Below is a small trained network, with its code and all its weights. Each question gives an input and a target symbol and asks what happens when units are switched off, that is, made to give their printed mean instead of their output.

import numpy as np


def w(rows, s, z=0):
    codes = np.array(rows[::2]) - 128.0
    scale = np.full(codes.shape[1], s)
    scale[-1] = z or s
    return codes * scale


def norm(h):
    return h / np.sqrt((h * h).mean(-1, keepdims=True) + 1e-5)


def f(y):
    return np.maximum(y, 0)


def softmax(a):
    e = np.exp(a - a.max(-1, keepdims=True))
    return e / e.sum(-1, keepdims=True)


def log_softmax(a):
    a = a - a.max(-1, keepdims=True)
    return a - np.log(np.exp(a).sum(-1, keepdims=True))


def net(x, mask):
    ids = ['αβγδηθλμστψ'.index(c) for c in x.split()]
    T = len(ids)
    res = E[ids] + P[:T]
    r = norm(res)
    for j in range(3):
        rows = slice(3 * j, 3 * j + 3)
        q, k, v = (r @ M[0][rows].T for M in (Q, K, V))
        z = softmax(np.where(np.tri(T) > 0, q @ k.T / 3**0.5, -1e9)) @ v
        o = O[0][rows]
        res = res + np.where(mask[j], z, o[:, -1]) @ o[:, :-1]
    y = f(norm(res) @ A[0][:, :-1].T + A[0][:, -1])
    res = res + np.where(mask[3:19], y, B[0][:, -1]) @ B[0][:, :-1]
    return log_softmax(norm(res)[-1] @ U[:, :-1].T + U[:, -1])


Q, K, V, O, A, B = {}, {}, {}, {}, {}, {}
E = w([
[14,133,111,132,194,124,122,100,186,166],'α',
[105,76,197,104,230,190,116,121,143,141],'β',
[146,167,56,1,114,146,128,77,55,175],'γ',
[90,89,73,147,145,96,123,174,54,64],'δ',
[112,61,121,96,106,100,205,74,91,125],'η',
[111,195,180,142,119,51,66,78,89,150],'θ',
[176,131,47,206,61,181,98,179,177,140],'λ',
[76,105,219,170,80,139,60,53,94,159],'μ',
[177,221,156,168,142,66,196,101,196,110],'σ',
[179,147,166,36,213,208,94,86,57,89],'τ',
[136,107,245,65,72,130,118,205,118,87],'ψ',
],0.005)
P = w([
[139,112,131,155,142,153,131,18,95,32],'0',
[38,169,125,128,100,192,184,97,48,102],'1',
[146,140,132,179,181,148,140,117,13,160],'2',
[166,55,101,91,176,57,25,83,164,101],'3',
[26,197,131,33,67,138,135,132,185,47],'4',
[74,171,138,148,114,162,228,214,29,218],'5',
[147,20,103,152,202,50,63,110,94,251],'6',
[50,104,132,24,127,53,11,131,235,37],'7',
],0.0029)
Q[0] = w([
[60,203,130,68,54,190,142,113,206,24],'h0',
[118,79,97,45,106,53,55,88,212,39],'h0',
[195,71,125,126,153,82,48,98,198,125],'h0',
[202,19,118,133,191,20,72,123,118,199],'h1',
[97,138,133,151,118,112,195,163,58,157],'h1',
[97,99,87,28,86,94,61,88,236,2],'h1',
[205,162,100,201,111,166,136,147,153,135],'h2',
[203,175,131,146,104,114,109,114,175,147],'h2',
[71,104,193,72,159,89,146,110,70,167],'h2',
],0.0071)
K[0] = w([
[192,93,140,238,197,124,165,182,8,223],'h0',
[59,205,154,135,99,198,204,199,68,205],'h0',
[36,197,104,111,61,181,213,159,123,80],'h0',
[7,164,142,50,46,168,148,134,216,61],'h1',
[176,105,140,64,160,96,67,83,182,126],'h1',
[86,190,176,170,120,187,220,204,39,248],'h1',
[92,92,155,93,161,156,76,56,63,58],'h2',
[88,92,133,117,118,195,93,110,80,108],'h2',
[168,152,88,142,70,112,134,191,254,156],'h2',
],0.0063)
V[0] = w([
[245,118,177,70,79,164,105,151,90,18],'h0',
[129,90,184,226,138,47,9,133,47,160],'h0',
[140,196,188,108,69,134,33,54,209,151],'h0',
[30,114,168,179,1,133,146,189,181,63],'h1',
[138,232,50,72,172,60,28,193,132,94],'h1',
[128,166,72,50,3,39,167,111,54,239],'h1',
[143,91,37,169,55,207,65,150,128,172],'h2',
[190,195,107,217,129,97,167,95,190,85],'h2',
[71,110,125,50,204,110,103,123,101,188],'h2',
],0.003)
O[0] = w([
[127,69,175,31,107,130,88,169,128,101,150],'h0',
[188,52,119,185,99,82,79,84,143,138,186],'h0',
[140,167,130,121,98,153,58,114,194,97,4],'h0',
[112,152,154,164,35,124,187,174,137,92,133],'h1',
[150,139,156,113,159,94,101,69,120,3,69],'h1',
[179,169,125,131,104,172,128,101,20,148,128],'h1',
[66,104,72,164,147,187,108,166,95,99,29],'h2',
[157,163,126,135,163,55,94,160,116,148,167],'h2',
[144,115,134,139,127,177,154,75,149,137,113],'h2',
],0.0045,0.0026)
A[0] = w([
[245,116,59,178,136,115,37,59,154,35,68],'n0',
[112,130,238,132,133,236,122,78,92,112,61],'n1',
[222,167,189,104,94,122,124,208,134,121,126],'n2',
[159,123,39,174,23,110,105,157,179,159,78],'n3',
[199,59,159,130,147,251,157,139,159,146,70],'n4',
[161,146,170,96,145,152,131,173,201,73,83],'n5',
[129,207,121,179,116,121,91,200,190,98,65],'n6',
[143,191,170,96,125,217,42,96,175,203,138],'n7',
[184,220,99,132,84,211,143,155,213,134,100],'n8',
[128,165,98,168,145,224,167,129,218,71,75],'n9',
[67,179,196,156,142,174,38,160,129,130,66],'n10',
[165,27,123,110,94,127,192,48,156,80,3],'n11',
[52,153,159,91,138,93,189,129,96,42,101],'n12',
[152,236,46,107,149,115,21,253,134,152,69],'n13',
[69,136,38,155,183,161,133,55,142,199,48],'n14',
[141,100,31,146,92,206,117,134,120,85,181],'n15',
],0.0038,0.0036)
B[0] = w([
[3,169,184,156,127,116,112,139,76,124,190],'n0',
[145,88,89,154,89,125,117,120,222,106,172],'n1',
[100,153,99,138,91,150,184,117,135,91,178],'n2',
[221,51,129,181,139,127,122,119,123,102,172],'n3',
[72,99,104,88,176,120,123,148,140,138,155],'n4',
[125,166,107,162,151,104,129,156,138,90,141],'n5',
[173,143,97,189,132,114,125,158,165,139,143],'n6',
[162,201,123,129,116,166,64,141,158,154,193],'n7',
[159,216,82,143,131,136,86,171,110,114,151],'n8',
[156,143,142,105,165,83,86,182,124,145,141],'n9',
[168,136,81,117,129,122,94,145,87,77,146],'n10',
[85,172,103,91,101,172,165,148,73,230,176],'n11',
[198,128,129,160,155,96,122,156,120,114,255],'n12',
[180,166,80,129,86,190,83,175,171,204,182],'n13',
[110,166,117,126,117,131,184,128,176,49,164],'n14',
[141,46,125,139,121,134,157,113,104,95,226],'n15',
],0.0047,0.0022)
U = w([
[118,222,106,206,153,134,204,83,216,93,94],'α',
[42,100,101,113,201,131,118,130,254,186,74],'β',
[200,176,109,36,170,237,96,64,77,64,5],'γ',
[114,42,150,118,137,64,207,74,77,92,228],'δ',
[128,159,76,65,83,208,186,121,72,242,126],'η',
[70,156,201,167,72,145,25,36,98,149,63],'θ',
[110,108,32,173,133,128,81,231,73,65,175],'λ',
[166,70,112,219,28,184,74,110,196,177,81],'μ',
[203,238,158,109,136,34,90,153,137,158,235],'σ',
[145,95,194,52,240,199,71,141,178,118,65],'τ',
[146,132,229,52,15,177,137,219,175,64,25],'ψ',
],0.0063,0.0028)

Each question gives the input, a string of symbols that net reads in full, and the target symbol t.
The units are the heads (3 rows each of Q, K, V and O) and the neurons (one row each of A and B). Each row of codes is followed by its name. A weight is (code - 128) times the scale printed after its matrix; where a second scale follows, it is the last column's (O, A, B and U).
mask holds one flag per unit, heads first, then neurons. A switched-off unit (its flag False) gives its mean, the last column of its rows in O or B, instead of its output. The means were averaged over made-up inputs and are rounded, as every weight is.
A unit's drop is (log p(t) with every unit on - log p(t) with that unit switched off) / (log p(t) with every unit on - log p(t) with every unit switched off).
The circuit of an input: a set's keep is (log p(t) with only the set's units on - log p(t) with every unit switched off) / (log p(t) with every unit on - log p(t) with every unit switched off). Starting from the 12 units with the biggest drops (on a tie, the unit counted first), units are removed one at a time, each time the one whose removal leaves the highest keep (on an exact tie, the one counted first), for as long as the keep stays at least 0.8.
units of the circuit, in order: the units of the circuit, biggest drop first
k most important neurons: the k neurons with the biggest drops, biggest first
heads that matter: for each layer, one digit per head in row order, 1 if its drop is at least 0.15 and else 0, layers parted by /
drop when u is switched off: that unit's drop, to one decimal
input δ θ δ σ, target θ: units of the circuit, in order => n0; h0; h1
input θ λ ψ β, target λ: heads that matter => 011
input σ σ ψ, target σ: heads that matter => 001
input β σ θ δ δ μ, target δ: heads that matter => 110
input μ μ θ, target μ: heads that matter => 110
input δ δ δ δ γ, target δ: units of the circuit, in order => h0; h1
input δ δ θ δ β λ μ μ, target λ: heads that matter => 001
input δ θ η η β σ, target η: units of the circuit, in order => h1; h2
input μ η η ψ τ, target η: heads that matter => 110
input η μ θ η, target μ: heads that matter => 110
input η η ψ, target η: units of the circuit, in order => h1
input η β γ δ θ η η, target θ: units of the circuit, in order => h0; h1; n0
input μ μ δ δ η δ η, target η: units of the circuit, in order => h1; h0
input σ η α, target σ: units of the circuit, in order => h2
input η δ λ δ θ, target λ: heads that matter => 001
input σ μ μ θ β η, target σ: heads that matter => 001
input δ β η δ σ σ, target δ: units of the circuit, in order => h0; h1; h2
input η δ θ α β β, target β: units of the circuit, in order => n4; h2; n1
input θ δ μ δ η λ θ α, target λ: heads that matter => 011
input γ δ ψ η, target η: units of the circuit, in order => n11
input δ δ θ, target δ: 2 most important neurons => n7; n13
input η δ μ δ δ σ δ ψ, target σ: units of the circuit, in order => h2; h0
input δ η η θ, target η: units of the circuit, in order => h1; h0
input μ δ η μ δ θ σ α, target θ: 2 most important neurons => n0; n12
input α η σ μ δ μ, target μ: 2 most important neurons => n3; n0
input δ δ μ λ β β, target λ: drop when n10 is switched off => 0.2
input ψ σ δ η β, target δ: drop when h0 is switched off => 1.0
